Moves between units:
at | ξ κ β α γ θ λ δ
Q193 | Q694 Q76 Q414 Q772 Q797 Q859 Q154 Q747
Q402 | Q200 Q237 Q773 Q752 Q382 Q587 Q483 Q443
Q90 | Q467 Q926 Q443 Q317 Q713 Q990 Q196 Q773
Q990 | Q695 Q266 Q149 Q485 Q504 Q90 Q115 Q923
Q806 | none Q153 none Q470 Q573 none none none
Q570 | Q155 Q255 Q607 Q797 Q772 Q103 Q925 Q336
Q181 | Q485 none none Q695 none none none Q386
Q149 | Q522 Q643 Q990 Q960 Q759 Q443 Q511 Q587
Q805 | none Q485 none Q266 none none none Q573
Q200 | Q402 none Q906 none none Q302 none none
Q81 | Q792 Q302 Q592 none none none none none
Q456 | Q874 Q773 Q237 Q946 Q839 Q870 Q367 Q926
Q511 | none none Q115 none none none Q149 Q954
Q103 | none none none none Q646 Q570 Q738 none
Q529 | Q470 Q626 none none Q592 none none none
Q839 | none Q738 none none Q456 Q470 none none
Q923 | Q163 Q870 Q587 Q154 Q925 Q773 Q772 Q990
Q256 | Q259 Q60 none none none none Q592 none
Q302 | Q587 Q81 Q163 Q444 Q714 Q200 Q338 Q522
Q237 | none Q402 Q456 none none Q792 none none
Q483 | none none Q646 none none Q954 Q402 none
Q926 | none Q90 none none none Q266 none Q456
Q587 | Q302 Q792 Q923 Q623 Q32 Q402 Q954 Q149
Q828 | Q646 none none none none Q60 Q906 none
Q444 | Q623 none Q386 Q302 none none none none
Q889 | none none none Q738 Q223 Q153 none none
Q860 | none none none Q504 Q485 none none Q153
Q772 | Q60 Q259 Q954 Q193 Q570 Q646 Q923 Q115
Q163 | Q923 Q592 Q302 Q386 Q626 Q906 Q60 Q695
Q156 | Q223 none none Q906 none Q386 none none
Q386 | Q154 Q854 Q444 Q163 Q434 Q156 Q694 Q181
Q813 | Q738 none none none Q906 Q626 none none
Q752 | none none Q223 Q402 none Q623 none none
Q695 | Q990 Q834 Q522 Q181 Q780 Q467 Q659 Q163
Q155 | Q570 none none none Q60 none Q626 none
Q255 | none Q570 none none Q259 none Q470 none
Q266 | Q834 Q990 Q643 Q805 Q774 Q926 Q370 Q870
Q32 | Q714 Q802 Q925 Q868 Q587 Q382 Q607 Q759
Q834 | Q266 Q695 none none none none none Q592
Q223 | Q156 Q946 Q752 Q773 Q889 Q154 Q859 Q317
Q485 | Q181 Q805 Q960 Q990 Q860 Q317 Q747 Q154
Q802 | none Q32 Q470 none Q792 none none none
Q623 | Q444 Q436 Q154 Q587 Q868 Q752 Q414 Q960
Q382 | none none Q738 none Q402 Q32 none none
Q153 | Q434 Q806 Q868 Q925 Q154 Q889 Q797 Q860
Q443 | none none Q90 none none Q149 none Q402
Q573 | Q854 Q154 Q436 Q870 Q806 Q946 Q76 Q805
Q868 | none none Q153 Q32 Q623 none none none
Q774 | none Q504 none none Q266 none none Q470
Q522 | Q149 none Q695 none none none none Q302
Q436 | none Q623 Q573 Q792 none none none none
Q925 | Q626 Q470 Q32 Q153 Q923 Q738 Q570 Q504
Q467 | Q90 none none none none Q695 none Q906
Q434 | Q153 none none Q626 Q386 none none none
Q792 | Q81 Q587 Q870 Q436 Q802 Q237 Q157 Q643
Q414 | none none Q193 Q954 none none Q623 none
Q738 | Q813 Q839 Q382 Q889 Q773 Q925 Q103 Q713
Q157 | none Q954 Q259 none none none Q792 none
Q504 | Q780 Q774 Q759 Q860 Q990 Q713 Q336 Q925
Q714 | Q32 none Q626 none Q302 none none none
Q115 | Q659 Q370 Q511 Q747 Q336 Q196 Q990 Q772
Q370 | none Q115 none none none none Q266 Q259
Q76 | none Q193 none Q259 none none Q573 none
Q946 | none Q223 none Q456 none Q573 none none
Q854 | Q573 Q386 none Q592 none none none none
Q60 | Q772 Q256 Q338 Q694 Q155 Q828 Q163 Q659
Q196 | none none none none none Q115 Q90 Q646
Q659 | Q115 none none none none none Q695 Q60
Q859 | none none none Q646 none Q193 Q223 none
Q646 | Q828 Q367 Q483 Q859 Q103 Q772 Q773 Q196
Q759 | none none Q504 none Q149 none none Q32
Q317 | none none none Q90 none Q485 none Q223
Q870 | Q592 Q923 Q792 Q573 Q470 Q456 Q259 Q266
Q336 | none none none none Q115 none Q504 Q570
Q906 | Q773 Q874 Q200 Q156 Q813 Q163 Q828 Q467
Q780 | Q504 none none none Q695 none none Q626
Q773 | Q906 Q456 Q402 Q223 Q738 Q923 Q646 Q90
Q592 | Q870 Q163 Q81 Q854 Q529 Q874 Q256 Q834
Q954 | Q338 Q157 Q772 Q414 Q607 Q483 Q587 Q511
Q470 | Q529 Q925 Q802 Q806 Q870 Q839 Q255 Q774
Q643 | none Q149 Q266 none none none none Q792
Q797 | none none none Q570 Q193 none Q153 none
Q960 | none none Q485 Q149 none none none Q623
Q747 | none none none Q115 none none Q485 Q193
Q338 | Q954 none Q60 none none none Q302 none
Q713 | none none none none Q90 Q504 none Q738
Q626 | Q925 Q529 Q714 Q434 Q163 Q813 Q155 Q780
Q259 | Q256 Q772 Q157 Q76 Q255 Q367 Q870 Q370
Q874 | Q456 Q906 none none none Q592 none none
Q694 | Q193 none none Q60 none none Q386 none
Q367 | none Q646 none none none Q259 Q456 none
Q607 | none none Q570 none Q954 none Q32 none
Q154 | Q386 Q573 Q623 Q923 Q153 Q223 Q193 Q485

In the rows, 25 means zero.

The rows follow the links: the fewer symbols apart two units are, the more alike their rows tend to be.

Some units and rows for them; each showing differs a little:
Q81 [23,27,12,29,9,28,16,17,29,24,25,19,23,11,26,33,20,31,27,24,23,40,30,25,25,32,16,26,37,26,25,28,39,28,9,16,24,27,32,12,20,21,26,38,6]
Q196 [26,26,30,37,33,9,33,33,10,33,27,24,22,33,26,20,39,14,26,26,20,12,18,22,31,23,40,20,18,31,24,30,21,13,39,30,35,17,28,34,31,21,17,18,33]
Q738 [5,24,30,37,40,30,28,24,11,35,24,23,33,33,29,18,22,31,15,25,20,12,31,23,33,23,17,31,17,13,24,19,21,32,41,33,23,22,27,32,33,32,32,18,34]
Q695 [44,26,31,27,31,30,15,28,34,21,25,35,23,32,30,34,34,32,28,28,21,15,33,21,21,21,40,28,39,27,22,30,15,14,6,28,22,30,26,7,22,21,17,17,34]
Q954 [25,23,30,29,31,11,31,17,29,23,24,33,18,7,28,20,21,14,31,26,22,15,15,35,18,35,16,18,16,31,28,32,11,32,31,12,35,28,30,35,25,25,27,37,32]
Q906 [4,24,30,32,32,32,15,31,15,32,24,24,19,33,30,35,20,32,27,25,20,15,29,12,34,20,20,30,43,32,24,32,21,33,16,32,20,18,27,9,32,22,29,17,34]
Q854 [24,26,16,12,7,33,18,29,29,24,23,18,22,31,22,31,21,27,26,26,38,40,30,20,22,22,22,27,38,28,22,27,38,31,10,30,23,30,21,12,24,22,30,22,9]
Q772 [23,25,31,28,34,9,31,33,34,19,25,34,23,37,31,22,18,11,29,25,15,13,15,33,20,19,13,17,15,30,25,33,10,33,32,32,37,31,31,35,23,21,32,15,36]
Q752 [6,24,34,22,32,30,31,15,12,33,23,25,22,9,19,25,20,32,30,22,38,16,29,23,34,32,18,24,16,30,27,21,23,31,38,14,22,18,19,33,27,23,26,38,33]
Q154 [23,22,36,10,33,31,31,32,30,21,26,36,22,35,16,21,19,32,31,23,40,16,32,33,23,19,15,31,15,32,26,21,11,34,31,34,23,30,19,35,23,22,32,19,37]
Q156 [5,23,35,20,31,30,13,30,12,36,23,27,23,33,18,35,19,30,29,27,37,18,30,15,34,23,18,30,42,30,25,23,22,31,16,31,21,19,20,9,31,24,31,18,37]
Q960 [44,23,34,13,33,28,31,15,31,22,26,34,20,10,19,21,36,29,26,25,37,17,30,31,24,32,41,24,18,30,25,24,16,16,29,13,23,28,22,30,23,24,18,37,31]
Q256 [24,25,14,26,5,14,18,33,33,21,25,18,22,33,27,33,21,16,27,28,20,43,18,25,20,21,17,20,36,28,26,28,36,31,11,32,30,28,26,10,26,22,29,22,8]
Q456 [10,24,15,37,7,31,29,30,14,31,25,8,22,31,28,23,22,27,29,22,23,42,31,20,32,20,17,26,19,30,22,28,46,29,39,27,23,18,26,33,30,26,30,18,8]
Q402 [6,21,30,37,31,34,30,15,10,32,25,25,21,9,27,23,21,30,29,23,21,17,30,21,33,37,19,25,17,32,25,33,19,32,38,11,24,20,27,34,31,22,31,40,34]
Q32 [27,26,36,27,43,32,33,12,30,20,25,33,34,8,27,20,20,29,17,23,19,17,28,32,23,33,20,27,20,9,22,20,12,33,30,10,25,28,27,35,23,30,30,39,32]
Q780 [45,25,33,28,35,29,16,28,29,23,23,31,32,29,30,34,36,29,18,26,19,18,29,22,23,21,42,28,41,15,26,21,16,14,6,28,22,32,27,9,25,30,19,21,33]
Q504 [48,23,34,29,39,31,31,26,31,22,25,32,34,33,30,22,39,30,19,26,20,18,28,30,22,21,43,29,17,10,22,20,14,10,31,30,23,28,28,34,22,32,17,17,36]

Each walk starts at a row. The symbols on each line, taken left to right, move it on to the next unit.
Answer with the unit's row; about right is enough.
[26,26,35,28,29,30,15,17,32,22,25,34,24,8,30,32,17,28,29,21,20,14,29,23,23,35,18,27,40,31,25,32,17,31,8,11,18,31,25,9,21,25,27,41,34]
γ γ γ: [27,28,29,27,38,31,16,14,31,20,27,33,31,11,28,33,19,29,20,25,20,17,29,24,23,34,17,28,39,14,24,23,13,29,7,17,21,29,26,12,24,33,28,39,34]
β λ γ γ λ: [29,24,31,28,42,34,15,25,30,24,24,36,31,31,29,35,19,33,18,25,18,16,33,20,23,23,17,29,41,12,24,19,16,32,3,28,18,28,31,11,23,31,30,16,35]
[7,24,15,19,10,31,29,31,13,34,23,13,23,30,20,23,23,27,26,21,37,42,27,20,28,23,18,30,19,29,27,23,42,27,37,31,25,20,20,32,31,25,29,20,7]
α β β δ κ θ: [49,23,32,28,31,31,32,29,30,21,25,32,19,33,28,24,36,30,26,24,20,15,28,31,23,21,46,29,18,32,24,32,12,11,30,28,23,28,27,33,24,21,15,17,33]
κ β κ δ κ: [23,26,12,28,7,32,27,18,31,23,23,17,24,11,26,22,21,31,29,25,22,42,30,31,25,34,19,24,20,31,22,31,40,32,29,13,21,28,25,34,25,23,29,38,7]
[5,27,34,39,32,31,33,30,10,33,25,24,21,32,28,22,19,33,30,26,19,16,30,19,34,21,18,30,17,30,24,35,21,33,40,30,20,18,28,34,33,22,27,20,34]
θ β θ β θ: [23,24,34,26,33,36,33,33,34,19,24,38,22,35,30,21,16,32,29,26,20,12,32,34,22,23,15,31,16,31,25,35,10,32,34,31,24,32,30,37,22,21,31,16,37]
κ θ δ θ: [42,23,13,25,5,31,29,33,33,23,25,17,20,33,26,21,36,28,29,26,20,43,29,33,23,23,40,30,22,29,26,29,38,17,30,29,22,30,27,32,24,23,17,20,9]
[27,38,33,29,39,12,31,26,33,20,36,34,33,34,30,22,24,15,18,31,14,15,15,33,23,22,17,21,16,10,35,22,13,32,32,30,33,20,31,34,20,32,30,17,36]
γ θ κ θ: [27,24,11,27,5,14,31,29,32,22,25,16,21,32,29,21,19,17,28,25,22,45,17,29,23,23,17,20,16,31,26,32,42,33,27,30,35,31,32,33,21,20,29,18,8]
κ κ λ λ λ: [26,26,9,27,5,30,31,33,32,23,27,16,24,33,28,20,21,30,26,25,23,45,31,32,23,23,15,29,15,33,25,33,41,30,32,33,22,32,28,33,24,21,31,17,7]
[28,26,13,13,5,30,31,32,32,23,25,17,23,34,20,20,20,30,27,24,38,43,32,30,23,23,18,30,17,31,23,24,40,31,31,30,22,28,19,34,22,23,28,20,7]
λ λ α λ β: [23,24,14,28,9,17,30,18,31,23,25,19,21,13,30,19,21,14,27,25,20,42,18,28,25,34,19,17,18,28,25,31,41,29,31,16,34,31,26,32,25,23,29,38,8]
β κ θ ξ: [7,25,29,34,31,14,14,32,13,33,27,24,23,32,30,34,23,16,27,25,18,17,14,15,30,22,17,22,42,31,22,34,23,28,12,31,29,17,26,11,30,23,31,19,34]
[26,32,33,26,40,14,17,26,34,22,31,33,33,31,28,35,22,15,19,30,18,18,18,23,26,21,19,21,41,13,32,19,16,30,4,29,31,21,27,11,21,31,32,19,32]
γ γ γ: [24,25,31,29,31,14,13,32,32,23,28,33,23,36,29,34,19,15,29,27,17,13,17,23,18,21,17,20,42,32,26,32,14,30,5,31,32,28,25,6,25,22,29,17,36]
λ ξ ξ θ θ: [26,23,34,28,32,30,15,32,31,21,24,34,23,33,29,37,19,31,28,27,19,18,30,21,26,22,17,30,44,33,24,34,15,30,3,31,19,27,26,7,22,20,30,17,34]
[25,30,31,28,37,12,29,11,29,25,30,33,31,10,27,20,23,18,21,31,15,17,16,31,26,30,19,18,19,15,35,21,18,32,33,16,32,19,26,32,22,32,29,37,33]
γ λ θ κ θ κ: [26,24,35,28,32,31,32,13,35,21,26,36,21,8,28,22,20,31,29,24,17,13,27,32,22,37,14,26,19,32,25,33,14,33,32,11,22,29,30,34,24,19,30,41,37]
δ ξ β ξ λ: [45,27,35,28,32,11,31,33,30,24,24,34,22,30,28,21,39,16,28,24,21,17,17,31,23,21,43,20,19,29,23,31,12,12,31,29,36,31,27,33,23,22,17,19,31]
[10,25,13,33,10,28,19,28,14,30,22,12,23,31,30,34,21,29,28,24,22,42,29,15,29,20,19,28,39,30,24,31,42,30,20,28,20,21,28,12,30,23,28,20,10]
θ γ ξ: [23,27,10,27,12,31,30,29,34,21,23,17,31,31,28,21,21,30,18,20,20,46,30,32,23,19,18,31,19,14,24,19,41,31,32,32,24,30,30,35,23,31,30,20,5]
β β κ κ λ κ θ: [7,32,32,35,36,15,34,24,15,34,32,25,33,32,30,19,23,19,18,32,14,19,14,19,33,22,19,21,15,13,32,19,23,30,41,30,31,11,28,35,26,32,29,19,34]
